How the points are linked:
+: z970->z788, z930->z886, z26->z912, z925->z930, z375->z1, z317->z451, z49->z788, z587->z519, z414->z758, z730->z337, z400->z816, z403->z867, z451->z789, z788->z804, z611->z337, z505->z362, z1->z321, z311->z650, z410->z707, z241->z312, z337->z434, z434->z207, z717->z730, z585->z663, z312->z79, z357->z241, z362->z706, z8->z328, z804->z252, z519->z8, z207->z925, z913->z11, z500->z562, z163->z611, z758->z532, z816->z505, z79->z911, z497->z882, z321->z207, z426->z776, z532->z42, z650->z532, z11->z400, z252->z163, z911->z758, z707->z357, z886->z585, z706->z992, z776->z451, z882->z611, z992->z281, z42->z403, z562->z400, z789->z585, z867->z414, z281->z717, z328->z375, z663->z497, z912->z311
%: z970->z913, z930->z451, z26->z562, z925->z207, z375->z587, z317->z925, z49->z882, z587->z42, z414->z532, z730->z886, z400->z11, z403->z311, z451->z930, z788->z281, z611->z585, z505->z312, z1->z587, z311->z500, z410->z816, z241->z706, z337->z663, z434->z497, z717->z49, z585->z776, z312->z410, z357->z410, z362->z11, z8->z867, z804->z717, z519->z403, z207->z414, z913->z788, z500->z312, z163->z970, z758->z241, z816->z252, z79->z707, z497->z451, z321->z8, z426->z321, z532->z26, z650->z311, z11->z804, z252->z970, z911->z357, z707->z758, z886->z611, z706->z362, z776->z207, z882->z789, z992->z337, z42->z912, z562->z79, z789->z426, z867->z650, z281->z434, z328->z414, z663->z317, z912->z321
^: z970->z886, z930->z451, z26->z311, z925->z426, z375->z321, z317->z789, z49->z992, z587->z8, z414->z519, z730->z788, z400->z505, z403->z414, z451->z585, z788->z252, z611->z730, z505->z706, z1->z375, z311->z532, z410->z163, z241->z241, z337->z49, z434->z886, z717->z970, z585->z497, z312->z312, z357->z312, z362->z410, z8->z650, z804->z163, z519->z776, z207->z930, z913->z400, z500->z26, z163->z11, z758->z562, z816->z362, z79->z758, z497->z611, z321->z882, z426->z317, z532->z403, z650->z925, z11->z816, z252->z913, z911->z500, z707->z241, z886->z281, z706->z707, z776->z451, z882->z337, z992->z451, z42->z403, z562->z912, z789->z451, z867->z587, z281->z730, z328->z519, z663->z882, z912->z650

The rows follow the links: the fewer symbols apart two points are, the more alike their rows tend to be.

Each row is also shifted at random along 4 hidden directions that mean nothing.

Some points, each with a row of numbers:
z362: -336     5    14   135  -194  -180   121    29    82   -66   -71    39     0    24   -16    37   -90   -28   -67   -66   -16    77  -143     7    95  -104   138   117   -17   -53   -50    32    -9   -79   -25    37   -86    38   -32    86   158    67    68  -151   126    55     2   -15   -13  -149  -124   -79   -78   -19    28   -54   -49  -130
z321:   11    13    40    -1    99    64   -90    31  -103    11    17    40   -98   -15    -2   -34    60    40    63    27   159  -138    79   -10    44   121   -45   123    88    38    67   -20   -12    80  -177   -65   -91   -77    44    45   -54   -18  -167   -49    74    61   -18    39    52    43   115    54   -95    44   -87    -4    73    87
z500: -126    29   -80   -35    71    95   -64  -102  -136   -50   -30    26  -119   -57   -36    -2    52    57    85    21     4  -197   -61    11    41   147   -63    81   -26    90   -30   -57    64   -79   -46   -68  -134    20   -11    44   -30     5   -45   156    57   -50    82   -42    75    40    65    31  -138    30    22   144    48   -49
z992:  251    -3     7    74   -11   -66   -13    89   -24     9     3   -18    63    90    17    33   -39   -13    18    44   100   -39    14    18  -147   -27   -14   -54  -115    17    14   -55    65   -17    44   -38    -6    78     3    46   -91   -50   -70    38   -83     0    18    15   -77    51  -115   120   -26     5    95   -29    42    86
z970:  -26    -5    45     3    79   -62    13   -57   -56   -77   -25    48   -67   -62   -44   -43    54    35    33   111   110   -51    29    76    43  -107   -35    16   -27    -7   -90  -112  -112     4   -20   141   111   -12    -6  -103    90   -36   102   -36    46    10   -47    11    -6   -20    75    42   -38    98    -4    55    -9   -30
z357:   82   -54  -103    90    -2    92    64    48   -33    18    34    43     3   -57     0     7   -97   -30    77  -115  -188   127   -30    30   -60   -70    18   -36   -14   -51    19    26    89   -44    98   -32   106  -166   -33   -27    32   -44    -4   211   -75    19   108   -54   -58   -95    73   -26   153  -173    45    40    75   -34
z930: -143    76    89   -90   -56   -70   -12   -33    18    47    71   -68   103    27   -64   -47    94    16   -92    29   -23   -67   128     0   115   149   -34   -68    13    -5    95   -25   -23   -24    41    57     2    81     6   -24  -125   -40   -94    33     1    44    10   -19   -54    73     9    99    10   164  -176   -55   -82    74
z758:   81    87   -76   -20   -66   106   -33   -13    53    22    -3   -15    34    62     6    44    -2   -84   -75   -91  -193   -31    72   -59   -11   114   -93  -163    14    27    23   -48    75    22    31    35    26   -20   -19    43     8     6   -38   179  -118   -79    51    10   -10   108    44    17   127    78    95    47   -24    -7
z562:  217   -14   -79    23    40   118   -30   -94   -21    29   -22   -14    -3   -85    -9    24    13   -18    10    15   -39  -117   -15   -58    30    91   -98   -11    18    43   -21   -26    55   -31   -17    12  -112    14     0    94   -62    40    -2    88   -41   -38    66   -36    13    31    30    49   -51    87   114   122     5   -69
z414:   75   -14    11   -82     8    22  -113    22   -20     7    33   -39    -6   140    24    28    61   -48   -43   -76   -58   -28    30   -82    35    57  -102   -77    27    12    10   -13    81    83   -22   -57    17    68    62   -63   -32    13   -27   139   -19   -64    11    79    80   136    34   -55    72   -63   -51   -26  -126    72
z717:   14    42    62    -6    37   -85    85    20    12   -67   -13    60     6   -12   -18   -24     9   -34    71    59    88    56    49    56  -136  -106   -14   -86   -84    -6   -70   -66   -32    -9    33   122    62    -2    19   -17    74   -34    74   -26   -78   -25   -29   -65   -41   -12   -98    71    45    37    49   -20   -17   -19
z706: -125    30   -27   129  -105  -140    58    83   -49   -41   -19    32   -18   145    -1    48   -68   -10   -70   -59    15   -18   -63    32   -11     5    93    49   -54    -2    27   -15    71   -39    12   -61     0    97   -48    41    49   -23   -73    81    56    26    57    27   -61    11   -71    18   -58     2    24   -69     8    45
z426:   62    66   -17   -36   -16    -1   -31   -35   -38     0    26   -74    28    50     8   -54    55    98    22    39    82  -115    96   -46    29   170   -15     0    84    69   109   -13   -45    26   -62   -91    82   -24   -34    -2   -75   -87  -165    31   -15    65    23    19   -30    87    68   151   -20   127  -167   -90    77   157
z912:  198   -23   -92   -81   130    78    -3   -82    35    21    66    76    -1   -40   -17    72    36    35   -42   -25    77   -59    39    16     5   112   -87   -49    52    89    45   -19    35    28   -71   -93   -97   -43   -27    85  -108   -67   -47   -46    40   -36   112   -31    47    56    -5   -15   -11    92     5   118    21    25
z867: -186   -30    51   -80   -57   -66   -24    41    92   -74    12    17   -31   112    66    15    52   -38   -11  -136   -45    95   -64   -64    28   -62   -21    -3    77    12   -63    54    16    50   -61   -76   -47    21    46   -21    55    44    63  -103    68   -58   -31     9   126    10   -62  -189    59  -126   -57   -49   -91   -37
z505:  -78   -45   -64   129   -73  -107    74    47     1    32   -67    22    12    27   -30   104   -90   -12   -78   -21   -52    73   -89    14    43   -41   132    81   -29   -42     0    46    78   -47    89   -43   -43    36     8    28    71    41   -29    39    34    13    83     6   -51   -92   -71   -42   -18   -17    22   -65   -62   -38
z252:   72   -10   -60   -10   128   -25   -40   -56  -157   -39   -83    29  -111    25  -115    27    52    73    19   129    62   -56    46    56    19    -9     0     6    40    69   -32   -73   -43    60    63    14   165    20    29  -162    79   -74    26   115    21   -19    25    25   -16    77   116    91   -48   114   -34    -7   -14    78
z337:  -34   -51    46    51   -50   -22    49    72    10   -35   -39   -34    34   -64    72   -40   -98     6   172    68    74   101  -121    35  -228  -162    89    66  -151   -55   -97   108    -3   -69    62   -38   -65    49    -1    31   -23    93    94   -73   -42   -26  -108   -52    -5  -109  -155   -15   -47  -231    86   -42    94   -81
z42:  -72   -39     1  -101    70   -10   -89   -44     2   -79    47    48   -71   122    42    37    40    57   -26   -57    69   -48   -49    -5    38    44   -66    37    53    80   -19   -39     2    42  -122  -129   -38    70   -18   -27   -16   -20    37   -73   105   -65     5    78   121    82    -5  -115   -36   -31   -26    51   -11    28
z816:  133  -121   -51   167   -67   -64    70   -19    45    29   -66    16    30   -95   -12    43   -84   -20   -77     9   -37    81   -88     2   113  -141    93    79   -15   -97   -34    17   -22   -57    43    62   -50    12    -6    12   108    31   128  -129    80    61    53     7   -40  -208   -34   -39   -45    -9    81     8   -51  -128
z434:   17   -32    75   -40    54     5   -34    39   -55   101    61   -41    50   -72   -17   -44    17   -23     5    79    50    12    31   100   -59   -36   -19   -16  -140   -69    35    18    17   -49    90    54   -85    87    44   -44  -153    12    24    36   -21    10   -22   -23   -56   -58   -58    20   -40   -49   -26    29   -77   -12

Start here and follow the symbols in turn, left to right. Where do you end up?
Answer with the point's name.
 -97   -24   -47  -118    44   -40    70   -20    93   -34    58    78    -9    15    -2    63     6     9    52  -125     2   125   -19   -19   -50    22     9   -31    89    49   -23    64    94    26    31  -163   -20   -59     4    37   -30   -27   -37   -17     8   -57   108  -128    69   -12   -90  -127    74   -71   -85   -26   -48    31
+ ^ -> z403
  -6   -55   132   -18    16   -10   -32   -56    46    76    93   -12    83  -116   -11   -97    58   -35   -53    97    47   -28    56   117    48   -86   -47   -13  -127  -116    33   -43   -89   -60   -26   195   -40    50   -27   -33  -111    -6   141  -144    56    66   -93    19   -44  -130    -6    12   -52    25    13   139   -42   -76
+ + -> z663
-176   -25   -39    91   -83   -48   141    59    61   -13   -19    50    25   -51   -24    39  -112   -48   -41  -115  -176   191   -71    37    20  -129   132    19    36   -79   -28    71    26   -67    88    27    85  -102   -53     3   146    -1    65    -2    24    57    48   -42   -55  -169    -6  -103   107  -119    23   -20     9  -111
^ + -> z611
 136   -15   -86  -123    18    25    12   -59   142    17    94    44    44    70    20    79    10   -20   -96  -116   -61    73    34   -20   -16    75   -84  -154    56    76    37    15    61    52    14   -95   -17    14   -36    24   -47   -54    10    13   -25   -98    98     2    78    71   -56   -93   136    -6    12    54   -44    23
% ^ % -> z500
 -50    61    51   -16    33  -101    92     9   -10   -57   -63    50   -25   -10   -49    10    23   -17    38    69    50    59    53    23  -102  -102    12   -66     4    17  -119   -45   -34    26    68   119    96   -19    41   -53   124   -48    79   -15   -95   -40   -24   -83   -35    43   -75    51    38    68    17   -55   -26    -8
^ + -> z163
   5    41    20    33    22   -71    -4    47  -111  -108   -42    11   -41    93     3    -4     3    38   128    77   152   -66   -39    36  -197   -45    -7     8   -97    65   -61   -30    38    -5     7   -55     5    73    31    -8     3   -16   -38    47   -53   -30   -39     0   -27    95   -90   109   -83   -19    67   -69    91    67
+ % -> z281
  -8   -85     5   -15    29    95  -127   -45  -141    73    -8   -91    10   -46    49   -71   -18   112    61   154    66  -112   -77    80   -28     4    26   119   -96     2    31    47   -36   -45    31   -53   -15   113   -25  -100  -134    40    41    -5    40    26  -109    62    -6    -5    62     6  -159  -123     7    40   118    20
% % -> z930
  76   -65    17   -36    76   104   -56   -30   -69   113    34   -28    43   -51    -1   -16   -13    55    -5   137    43   -43    12   142   -58   -37    18    35  -113   -13    66    45   -54   -48    74    25    29    53   -21  -104  -116    13    66   -42    -4    15   -85    55   -31   -21    36     6   -68   -59    25    56    73    14
% + -> z663
-221    72     6   -65   -39    35    60    23    66    36   -26   -31    71    45    39    54   -76    54   -57    33    15     2    12    23  -118    42   106   -23   -18    78    28   105   -57     5    56    10    41    35   -49    18     2    53   -26  -155   -43   -20  -134    14   -13    79   -69    -1     6    44    50  -102   120    39
+ % -> z585
 112   -45   -46   -71    66    20    69   -95   175   -10    93    72    58  -112    34    30     4    15   -21   -98   -17    86   -49    -6    -8   -29   -50   -49    50    12   -16    14    -7   -12   -27   -63   -86   -71   -77   105   -41   -20    95  -167    22   -40    76   -78    47   -87   -87  -104    59   -29    48   120    -7  -102
+ % -> z311
 -51   -13   -14   -32    75    -8   -38   -82   -69   -24   -15    54   -77    -3   -84     3    30    65   -71   110    42   -58    55   103    94   -27     5    17    20    26    -7   -81  -115    13    10    86   161    -8   -38  -161    81   -56    74   -37    64    26   -15    47    -9    22   129    29   -49   142   -24    51    16    26
+ % + -> z663
  74   -25    46    -7    35   -26   -52    25  -120    12    51   -76   -18   -78   -16  -106   121    -1   143    27    53   -38    24   -22    32    42   -57    61   -24   -35    35    -7    65   -37    11   -88   -27    -4    69   -28  -174   -65   -76   172     1    59    75   -54   -29   -62    33    74   -67  -106  -200   -19   -83    73
^ + -> z886
 -43    61    95   -79    58    31  -112    29    36    70    33    63   -40   155   -21     9    58   -66  -198   -66    49  -122   155   -24   122    99   -61   -30    77    40    86   -45   -35   158  -170    62   -52    -7    50    33    19    23  -109  -129    98    -1   -86   152    85   158    81   -56    21   144   -24     9   -41    84
+ ^ + -> z451
-179    24   -60   -72    22    46    59   -80    34   -63   -36    55   -58   -55    -5    60    -1     4    85   -46   -18    12   -83   -60    -4    72   -24     8    14    86   -83    29    60   -40   -26   -75  -152    -1   -10    89     2    65    26    12    11   -86    63  -117    93   -11   -70   -62   -32    -2     2    59   -15   -95
+ ^ + -> z532
